Below are the code and all the weights of a small trained network. Each question names an input and a target symbol and asks about switching units off, where a switched-off unit gives its printed mean instead of its output.

import numpy as np


def w(rows, s, z=0):
    codes = np.array(rows[::2]) - 128.0
    scale = np.full(codes.shape[1], s)
    scale[-1] = z or s
    return codes * scale


def f(y):
    return np.maximum(y, 0)


def softmax(a):
    e = np.exp(a - a.max(-1, keepdims=True))
    return e / e.sum(-1, keepdims=True)


def log_softmax(a):
    a = a - a.max(-1, keepdims=True)
    return a - np.log(np.exp(a).sum(-1, keepdims=True))


def net(x, mask):
    ids = ['αβγδεζηθλξτ'.index(c) for c in x.split()]
    T = len(ids)
    res = E[ids] + P[:T]
    q, k, v = (res @ M[0].T for M in (Q, K, V))
    z = softmax(np.where(np.tri(T) > 0, q @ k.T / 2**0.5, -1e9)) @ v
    res = res + np.where(mask[0], z, O[0][:, -1]) @ O[0][:, :-1]
    y = f(res @ A[0][:, :-1].T + A[0][:, -1])
    res = res + np.where(mask[1:17], y, B[0][:, -1]) @ B[0][:, :-1]
    return log_softmax(res[-1] @ U[:, :-1].T + U[:, -1])


Q, K, V, O, A, B = {}, {}, {}, {}, {}, {}
E = w([
[162,181,237,170],'α',
[100,176,75,63],'β',
[145,152,138,110],'γ',
[90,154,134,152],'δ',
[82,149,243,238],'ε',
[146,157,135,99],'ζ',
[79,155,123,132],'η',
[44,143,114,163],'θ',
[4,145,159,194],'λ',
[3,109,101,208],'ξ',
[22,148,70,144],'τ',
],0.008)
P = w([
[4,230,81,83],'0',
[154,199,124,185],'1',
[84,161,158,124],'2',
[124,148,103,206],'3',
[133,92,150,115],'4',
[156,184,122,183],'5',
[109,79,148,104],'6',
[155,178,123,189],'7',
[119,71,219,142],'8',
[161,183,121,184],'9',
[116,30,141,75],'10',
[148,171,130,210],'11',
[25,94,171,142],'12',
],0.014)
Q[0] = w([
[254,184,36,126],'H0',
[110,240,139,215],'H0',
],0.0095)
K[0] = w([
[134,239,81,196],'H0',
[67,243,2,94],'H0',
],0.0084)
V[0] = w([
[93,89,2,34],'H0',
[45,144,155,190],'H0',
],0.0083)
O[0] = w([
[249,73,98,44,134],'H0',
[131,173,180,79,254],'H0',
],0.014,0.0088)
A[0] = w([
[91,97,151,148,205],'N0',
[106,199,91,166,174],'N1',
[190,226,137,104,160],'N2',
[90,171,121,184,129],'N3',
[163,95,194,117,254],'N4',
[48,198,161,134,110],'N5',
[93,81,161,103,237],'N6',
[248,78,69,148,231],'N7',
[98,106,116,165,129],'N8',
[64,113,161,52,31],'N9',
[114,67,174,123,224],'N10',
[114,93,106,80,139],'N11',
[82,158,122,144,151],'N12',
[157,95,108,85,99],'N13',
[131,150,67,95,167],'N14',
[108,111,105,86,221],'N15',
],0.013,0.0042)
B[0] = w([
[215,157,122,130,171],'N0',
[153,65,154,179,174],'N1',
[73,129,153,227,207],'N2',
[182,106,162,129,188],'N3',
[88,180,30,83,179],'N4',
[145,61,155,110,250],'N5',
[171,202,135,83,166],'N6',
[105,95,58,1,166],'N7',
[102,115,95,166,143],'N8',
[110,124,212,49,167],'N9',
[146,192,55,110,159],'N10',
[210,184,31,134,136],'N11',
[147,78,174,126,181],'N12',
[179,85,113,133,146],'N13',
[112,92,93,159,142],'N14',
[132,196,59,174,141],'N15',
],0.0079,0.02)
U = w([
[116,21,196,112,79],'α',
[137,2,103,60,104],'β',
[108,134,123,115,77],'γ',
[42,136,174,72,186],'δ',
[103,3,162,205,150],'ε',
[137,162,117,93,66],'ζ',
[80,118,116,104,84],'η',
[71,144,137,88,3],'θ',
[84,219,132,216,183],'λ',
[94,150,112,138,202],'ξ',
[180,133,96,72,65],'τ',
],0.0087,0.0022)

Each question gives the input, a string of symbols that net reads in full, and the target symbol t.
The units are the heads (2 rows each of Q, K, V and O) and the neurons (one row each of A and B). Each row of codes is followed by its name. A weight is (code - 128) times the scale printed after its matrix; where a second scale follows, it is the last column's (O, A, B and U).
mask holds one flag per unit, heads first, then neurons. A switched-off unit (its flag False) gives its mean, the last column of its rows in O or B, instead of its output. The means were averaged over made-up inputs and are rounded, as every weight is.
A unit's drop is (log p(t) with every unit on - log p(t) with that unit switched off) / (log p(t) with every unit on - log p(t) with every unit switched off).
The circuit of an input: a set's keep is (log p(t) with only the set's units on - log p(t) with every unit switched off) / (log p(t) with every unit on - log p(t) with every unit switched off). Starting from the 12 units with the biggest drops (on a tie, the unit counted first), units are removed one at a time, each time the one whose removal leaves the highest keep (on an exact tie, the one counted first), for as long as the keep stays at least 0.8.
units of the circuit, in order: the units of the circuit, biggest drop first
most important unit: the unit with the biggest drop
top k neurons: the k neurons with the biggest drops, biggest first
drop when u is switched off: that unit's drop, to one decimal
input λ ε λ ε ε α, target λ: most important unit	N2
input λ ε λ λ τ δ, target λ: units of the circuit, in order	(N2, N5, N7)
input λ η τ ε ε τ β ε ζ ζ, target λ: top 2 neurons	(N2, N5)
input β λ α, target τ: units of the circuit, in order	(H0, N5)
input η η λ ε λ ε β, target δ: units of the circuit, in order	(H0, N9)
input λ ε ε λ ε λ τ λ ε ξ, target λ: top 3 neurons	(N5, N7, N2)
input β ε β, target τ: units of the circuit, in order	(H0, N11)
input β ζ β λ ε ε β, target α: top 2 neurons	(N4, N5)
input λ ε ε γ ε τ λ τ, target λ: top 3 neurons	(N5, N2, N7)
input τ λ δ α λ ζ ξ α β λ β, target τ: top 2 neurons	(N2, N11)
input τ ε ε λ λ ε η ε, target τ: top 3 neurons	(N5, N7, N4)
input τ ζ β ε ε λ ε λ, target τ: top 2 neurons	(N5, N7)
input β β ε λ λ η, target β: drop when N1 is switched off	-0.1
input β δ ξ ε ε ε α θ ε τ, target β: units of the circuit, in order	(H0)
input τ ε β λ α τ ε β ε δ η, target α: drop when N9 is switched off	0.2
input ε ε ζ α ε ξ λ η, target ε: drop when H0 is switched off	0.3
